Table B holds the same points as the rows below and some others, measured another way and shuffled. Each row below is followed by which row of B it is.
B, 72 rows:
[[ -67    1   -1  -47   55   30  -37   69 -106   50  -31  -79    0   71
  -122  -41    6  -28   26   -6   17   56  -46  124    6]
 [  -5  -36   44  -50  -38 -101   18   45  -69  -35   53  -10   77    9
    -1   10   28   87   17   15   35   12   53   10 -154]
 [ -20  -14  -72 -166   86  -91  -53   11  -62  -80    3  -35  -53   17
   -32 -171    4   91   75  -21   59  -75   93   50 -104]
 [  99 -163   29 -102   23  -64  -26  -38   60 -110   12  -16   49    6
    53   -5   78  112   44   19  -39   47  -20   47 -184]
 [ -47  -26    6  -19  -83   -7   56   61    5    0  -13  -62   17  202
    92  -71  -43   56   44  -73   64  -21   86   14  -81]
 [  29  -57   16  -47    4  -39   14   -4  -10  -39    5    5   18   35
    20    3   14   53   26   12    0    8   25   11 -102]
 [  67  -61   63   21  -15  -62   53   12   31  -99   49   25   42    2
    43   10   11   76   18   -7    2  -42   50  -38 -170]
 [ -35    6  -41    5   30   45   32  -76  -36    7  -72   43  -69  140
    15  -11  -54  -55   20   39   20  -26   44   24   17]
 [  99  -28  271  429   97  125  109  -14   -2 -109   45   93  115 -127
  -228  256   44 -185 -111  113 -114   12 -198   41 -120]
 [  54  -40  -40  -19   45   32   37  -91   50  -50  -57   66  -84   91
    69  -21  -44   -5   31   17  -16  -51   53  -26  -20]
 [  15  -26   -9 -149  -39  -83   -7   61  -83   78   29   -9   41  -18
     5   57   20   86   20   16   -5   96   25   -5  -39]
 [ -59   28  -23   15   31   71   25   -3  -60   45  -64   -8  -55  137
   -38  -23  -57  -67   18    3   21   -3   12   53   47]
 [ 276   10  143   -9  335   -6 -100  178 -102   31  156   52   17 -653
  -487  226  137  -34  -64   68 -243  140 -301   14   56]
 [ -93   27  -44   21  -14   29   46 -106  -83   20  -84   60  -50  200
    36    4  -65  -69    7   72   59  -28   78   29    2]
 [  70  -81   27  -58  -21  -76   31   -5   25  -70   33   20   34   10
    71   11   21  101   29    4   -6   -4   55  -32 -149]
 [  51  -24  -59  -11   94   93   24  -88   58  -24  -90   52 -132   98
    25  -37  -59  -53   36    3  -35  -47   13    1   52]
 [  65  -38  -19  -31  142  121  -31   37   38   21  -60  -43  -95   13
  -101  -39  -12  -52   37  -46  -77   31 -100   77   83]
 [ 107  -40   -3  -16    5   -9   69  -29   78  -48   -1   71  -53   19
    97   17  -43   46   23  -18  -32  -52   69  -98  -55]
 [-116  155   52   80 -115  -47  114  132 -189  128   58   24   50   60
   -44   80  -91  -22  -35   -6   95  -18  115  -72    3]
 [  33  -34  -46  -92   30    3    6   -3   18   -3  -31   -2  -61   70
    39  -49  -27   38   48  -28   -5  -12   44   -1  -11]
 [-174  -52  -52  -15 -267  -12  130  -23   57  -30  -94  -83   17  565
   358 -181 -121   92   85 -109  192  -96  258    0 -155]
 [ 135 -118    0  -74   29  -44   24  -58  108 -112    5   45  -24    1
   109  -13   16   99   44   -5  -45  -31   44  -48 -134]
 [ -33  -11    3  -17   63   59  -20   35  -64   40  -43  -49  -17   67
  -101  -15   -2  -46   19    3   -8   49  -54  101   20]
 [-133   59  -12   51   28   79   14  -12 -145   84  -81   -9  -28  162
  -104   10  -49 -123   -5   52   46   28  -12  105   67]
 [ -14  -30   10  -28   77   58  -35   50  -51   33  -35  -65  -11   42
  -116  -18   15  -35   23   -7  -21   63  -76  112   13]
 [  65  -60   80  -10   30  -35    1   92  -17  -28   60  -36   65  -72
   -80   34   49   57    8  -14  -32   44  -49   31 -111]
 [ -76    5 -163 -154   83  -48  -24 -165  -48 -100  -97   59 -151  182
    79 -200  -64   23   83   43  100 -149  181   29  -49]
 [  -3  -85   24  -56  -61  -21   20   73   39  -38    0  -91   40  155
    80  -81    4   96   55  -82   35   10   40   43 -131]
 [ -10  -40   57  -39   -2  -47  -12   86  -77    9   37  -58   77   -1
   -72   22   44   51   12    3    6   67  -27   66 -101]
 [  33  -36   13  -56  -32  -74   37   21  -10  -35   31   14   22   26
    57   -1   -5   86   26  -10   21  -16   77  -38 -117]
 [  25   13  -44    7   47   60   52  -52   20   -4  -62   60 -105   92
    34  -18  -75  -40   24    0   -7  -56   51  -31   40]
 [  84  -37   41  -43   87   36  -19  135   12   21   30  -72   -8  -80
  -116   -8   21   29   26  -73  -65   51  -84   40    0]
 [  89 -107   11  -89  132   52  -72   48   35  -16  -22  -76  -24  -45
  -112  -27   61   16   43  -28  -89   85 -131  113  -11]
 [  46   -6   15  -22   87   53   -5   92  -11   34   -3  -42  -37  -26
  -104  -14   -9  -11   21  -49  -46   26  -57   34   35]
 [ -80   31   -7  -13   51   67  -19   29 -134  108  -57  -33  -17   75
  -134   34  -14  -90    2   41   -1   86  -63  109   81]
 [  39  -37   -1  -38  111   76  -30   48   -1   16  -33  -51  -51    6
  -107  -30    4  -27   30  -30  -52   40  -81   82   36]
 [  73  -76  123   64  -10   93   28  144   27   84   13  -85   79    2
   -79  125   34  -18  -15  -51  -96  155 -160   64    3]
 [  73  -55   25   60   78   49   35  -73   46  -76  -34   61  -46   27
    -8   27  -10  -37    7   37  -47  -31  -19    5  -49]
 [  62  -68   -3  -56  124   78  -46   34   27   -5  -42  -56  -52    3
   -98  -37   22  -16   38  -28  -68   51  -99   96   21]
 [   8  -14   37  -14  -56  -77   54   23  -42  -22   39   25   46   34
    43   32   -8   67    9   12   33  -11   79  -40 -121]
 [  26   12  -20   33   74   82   40  -27   15   -2  -56   38  -95   69
   -23  -17  -58  -60   17   -5  -20  -44    9    0   45]
 [  92  -94   31  -72   34  -41   -7   33   38  -59   29  -22   25  -31
     2   -5   43   88   34  -19  -40   29  -16   17 -116]
 [   2   -9   -4  -17  102   89  -25   51  -33   45  -47  -51  -52   35
  -119  -26  -10  -55   24  -20  -36   42  -76   90   60]
 [  -4  -23  -44   -9   15   18   44 -118    3  -36  -68   74  -71  138
    76   -8  -50  -24   22   50   17  -48   72   -7  -27]
 [  26   -1  -10   25   35   51   47  -43    4    2  -46   54  -60   71
    11   25  -49  -43    7   19  -17  -22   20  -14   17]
 [-267  138   29   78 -185  -90   98    2 -296  115   -5   37  110  236
     2   82  -74  -52  -42  115  183    8  162   23  -71]
 [   4  116   50  141  122  161   49  179  -42   92   -4  -47  -87  -26
  -217  -14  -86 -130   -9 -101  -37  -33  -76   19  153]
 [  28  -52   43  -60   50  -10  -32   94  -45   20   24  -68   41  -38
  -104   11   47   33   21  -17  -31   81  -72   77  -49]
 [   7    8  -49    8   28   45   56  -84    8  -11  -68   75  -95  124
    59  -13  -77  -40   20   22   10  -61   73  -34   20]
 [ 263   -9   37    5  338   28  -59  -72  -29  -46   44  187 -104 -479
  -308  199   69  -92  -49  154 -221   36 -192  -37   70]
 [ -15  -42  -30  -28   54   44   -5  -67  -19  -12  -71    8  -45  115
    -9  -20  -12  -35   28   39   -4   11   -7   71  -10]
 [  67    6    7  -31  102   97  -12  103  -19  106  -19  -34  -59  -59
  -137   45  -12  -49    7  -38  -89   85 -107   36  124]
 [ -41   11   -9   -4   81   87  -17   37  -69   63  -56  -46  -44   72
  -119  -19  -20  -74   17   -1  -10   43  -62  101   66]
 [  17  -52   37  -42  -35  -72   24   21  -34  -29   31   -1   57   30
    28   25   20   75   15   16   16   22   40    1 -132]
 [ -39  -13   32  -19  -32  -33   21   53  -74   13   13  -31   52   69
   -19    9    2   33   13    2   35   28   27   38  -82]
 [  16   43  -10    8   -4   15   67   26  -24   39   -6   45  -50   47
    16   22  -71   -9    9  -15    6  -34   67  -62   24]
 [  15   13  -47    9   56   67   46  -62   14   -5  -70   59 -108  103
    24  -24  -73  -53   24    7   -5  -58   47  -18   43]
 [   8    7   25   -5  -73  -78   80   12  -36  -16   36   54   29   49
    79   37  -35   63    7   10   42  -39  117  -83 -107]
 [ -27   17    5  -10   97   65  -25   79  -71   42  -26  -59  -34   23
  -150  -40   -9  -48   21  -26  -10   27  -61   97   43]
 [  84  -52  259  405   28   58  130  -93   -8 -142   47  144  146  -79
  -124  280   47 -142 -111  165  -80   -1 -124    6 -196]
 [  41   21  -16   -2  -17  -16   84   -9   10   -7    1   72  -56   53
    76    9  -70   24   14  -14   12  -66  104  -98  -22]
 [  83  -60  -54  -49  134   80  -12  -62   77  -52  -74   23 -125   42
    -6  -63  -26  -25   51  -14  -57  -36  -20   27   28]
 [ -35   21    5    2   29   29   15   36  -73   42  -21  -14  -17   63
   -68    2  -27  -33    9    3   12   16   -2   43   12]
 [  56  -31   -1  -26  -21  -44   62  -32   27  -50    9   61  -22   45
    90    9  -30   57   23    6    6  -50   91  -70  -90]
 [  14  -25   11  -36  -10  -58   30  -10  -34  -37   16   29   13   31
    25    6   -4   51   19   22   21  -18   63  -15 -102]
 [  64  -25  -38  -16  109   95    8  -24   53   -7  -65   17 -115   48
   -23  -37  -39  -45   34  -25  -52  -23  -24   17   62]
 [  44  -43   73  -16   38    7  -11  122  -36   30   37  -65   53  -54
  -111   42   40   24    6  -27  -44   84  -84   59  -46]
 [ 120 -126  -24 -161   36  -57  -22    5   90  -75    9  -19  -21   -4
    83  -61   32  136   66  -48  -38    8   28  -10 -115]
 [  84  -52  234  315   20   19  105  -32  -21 -116   71  102  148 -105
  -124  240   57  -86  -90  127  -71   16 -107    3 -192]
 [  78   19  -22  -61  103  133  -13   95  -16  175  -46  -17  -95  -61
  -128   86  -31  -75    4  -35 -116  127 -128   18  209]
 [  47  -35  -24  -29  105   79   -8   -9   27   -5  -58   -7  -83   41
   -48  -34  -21  -36   33  -15  -46    3  -42   46   37]
 [ -11  -29   97   63   48   25   -4  113  -59  -15   29  -85   68    0
  -150   -1   36  -11    3  -21   -7   39  -82  106  -84]]
Rows of B count from 0, top down.

[  23  -18 -102 -112   95 -131   -8   49  -33  -58    1   -6   43  142
  114  217   64  122  112  -34   -6   81    2  202   -6  -56  -38]
40
[  31  -91 -135    2  225 -153   97   82  199 -110 -258    5  196  -93
   66 -214   34 -219 -188   -3 -129  -35   44 -201  159   93    2]
57
[ -71   51  189  117  -61   80  -22   62 -164  -25  -99   16 -128   -9
   -1   93   30  -33   84   96 -133 -109  -20  107 -227  -30  -35]
50
[  60  -94 -251 -133  101 -270   10  -13  109  -52   -6  -18  168  124
  118  129   -9   92    4  -93   16  108  -17   13  247   83  -40]
55
[ 106  186 -289  -66  -86  157 -294 -135 -152 -181  -38 -121 -118 -164
  -82  181 -223  -19   84 -167   96   58  102  171  191   14   66]
67
[  79   35 -258  -44   11 -114  -68   28   28 -192 -115  -83   48  -39
   52  141 -105  -30   18 -105  -16   32   10    2  176   26   52]
63
[  73   58  -44   70  144   12  -64  187   -1 -102  -98   70   85    2
   64  186   19  -31   20   34  -14   14  -16  182 -102    4  -31]
9
[  22  107   81   93   -6  167 -172  139 -175  -19   44  102 -154  -63
   20  411  -90   32  132   27   -5    9   31  339 -169  -18   34]
61
[  96  227 -137   62    0  274 -269  -85 -140 -156 -175  -76  -17 -197
 -143  -72 -116 -144   -7  -45   57  -33   71  110   32   48  -34]
3
[ -22  -93   92  -32  299  -96  104   63   75   85 -119  101  225  143
   82 -184  246  -23  -71  120  -69    8   -1   71 -103   35 -180]
11
[ -75  -67  -41 -129  -88  -14 -100 -209  -90  102  100  -12 -219 -131
   -3  152 -169   11   33 -115  -60   36  148   43  264   85  102]
12
[  11    3  -91   28   24  -40  -25   -9   20 -104 -165  -42   29  -86
    0  -62  -52 -123  -56  -21  -88  -49   19  -93  106   66    3]
64
[ -15   89   17  -84    6  148 -158 -117 -207   31   33  -13 -130   -2
  -31  113    3   66  124  -21   23   40   93  286  -52  -38  -47]
38
[  -8  -16    0    1   47 -130   44   72  -36  -68  -94  -10   72  153
   82   74  106   61   74   50  -73  -17  -70   78 -101  -26  -93]
7
[-108   -6  223   95   14  195  -62  -93 -104  127 -103   73 -168 -235
  -90 -150  -49 -210  -90   77 -156 -123  128  -30  -22  101   11]
47
[ -32  -19   58   45  -22  -86   18  156  -74  -63  -21   44 -100   43
  111  330  -14   45  115   27 -116  -20  -24  145 -119  -46   48]
56
[  44   -1 -184  -43  104  -46  -35  -36   62 -123 -185  -58   77 -111
    4 -121  -45 -152  -90  -66  -53   -6   67  -89  183   64   17]
29
[-112  -31  109  -52 -100   -3  -20 -223 -153  100  -21  -56 -114   40
  -43 -106   30   35   57   20  -91  -59   29    1   26   45  -92]
0
[  65  -69 -209  -64  156 -205   35  108  133 -123  -99   10  140   16
  123  119  -17  -33  -39  -63  -45   64   17   -3  159   41   35]
60
[ -79  -27  -82  -45 -221 -115   -9 -216  -91  -83 -111 -177 -151  -59
  -31  -60 -124  -42   36  -84 -144  -86   19 -192  202   50   48]
10
[ -24  -65  183   34  433  235  -41   49   92  226  -96  265   88 -245
  -28 -248   91 -281 -247  115  -63    4  223  109  -13  147  -46]
31
[  75   64 -253 -106  -31 -199  -27    8  -62 -236  -91 -162  100  227
   89  172   52  164  170  -78   24   55  -97  121   15  -89  -76]
43
[  40   44  -93   78  -14   19 -108  -21  -11  -74 -117  -13   32 -114
  -33    1 -117 -105  -57  -24  -38  -37    6  -50  128  128  -15]
20
[  -8  -56   51   57  138 -191  138  123   50  -60 -191    8  220  206
   97 -116  213    6   -9  126 -112  -60 -122  -27 -153   11 -181]
13
[  33   27  247  264  359  208  -22  353   72   43 -184  291  132 -174
   29   -7  102 -266 -169  214  -99  -73   47  161 -295   91  -62]
37
[ 108   32  -48   -8  337   -1  -50  215   43  -30  -50  142  248  134
  106  143  164   50   16   68   72  104  -11  321 -152   -5 -146]
15
[  23   27 -109  -39  -33  -84  -61   -8  -75  -92  -30  -52   -7   74
   51  183  -31   82   99  -44  -15   25  -26  112   36   -1  -26]
8
[-177 -299  201  159  -10 -445  385  -32  221   62 -331  -29  242  136
   68 -559  181 -184 -240  189 -370 -249 -180 -640   82  229 -180]
45
[-141   10  255   63 -140  130  -60 -110 -224  112   -6   20 -276  -88
  -51   60  -38  -30   79   68 -151 -111   61   78 -111   23    4]
24
[  66   41 -139 -137  135  -45  -96   24  -73  -43   42   12   60  141
   85  242   62  154  137  -50   83  131   27  327  -14  -56  -69]
65
[  82   -9 -166  -61  141 -146  -32   57   43  -63  -32   16  197  156
   90  119   66   97   33  -20   48   90  -49  143   57   40 -114]
44
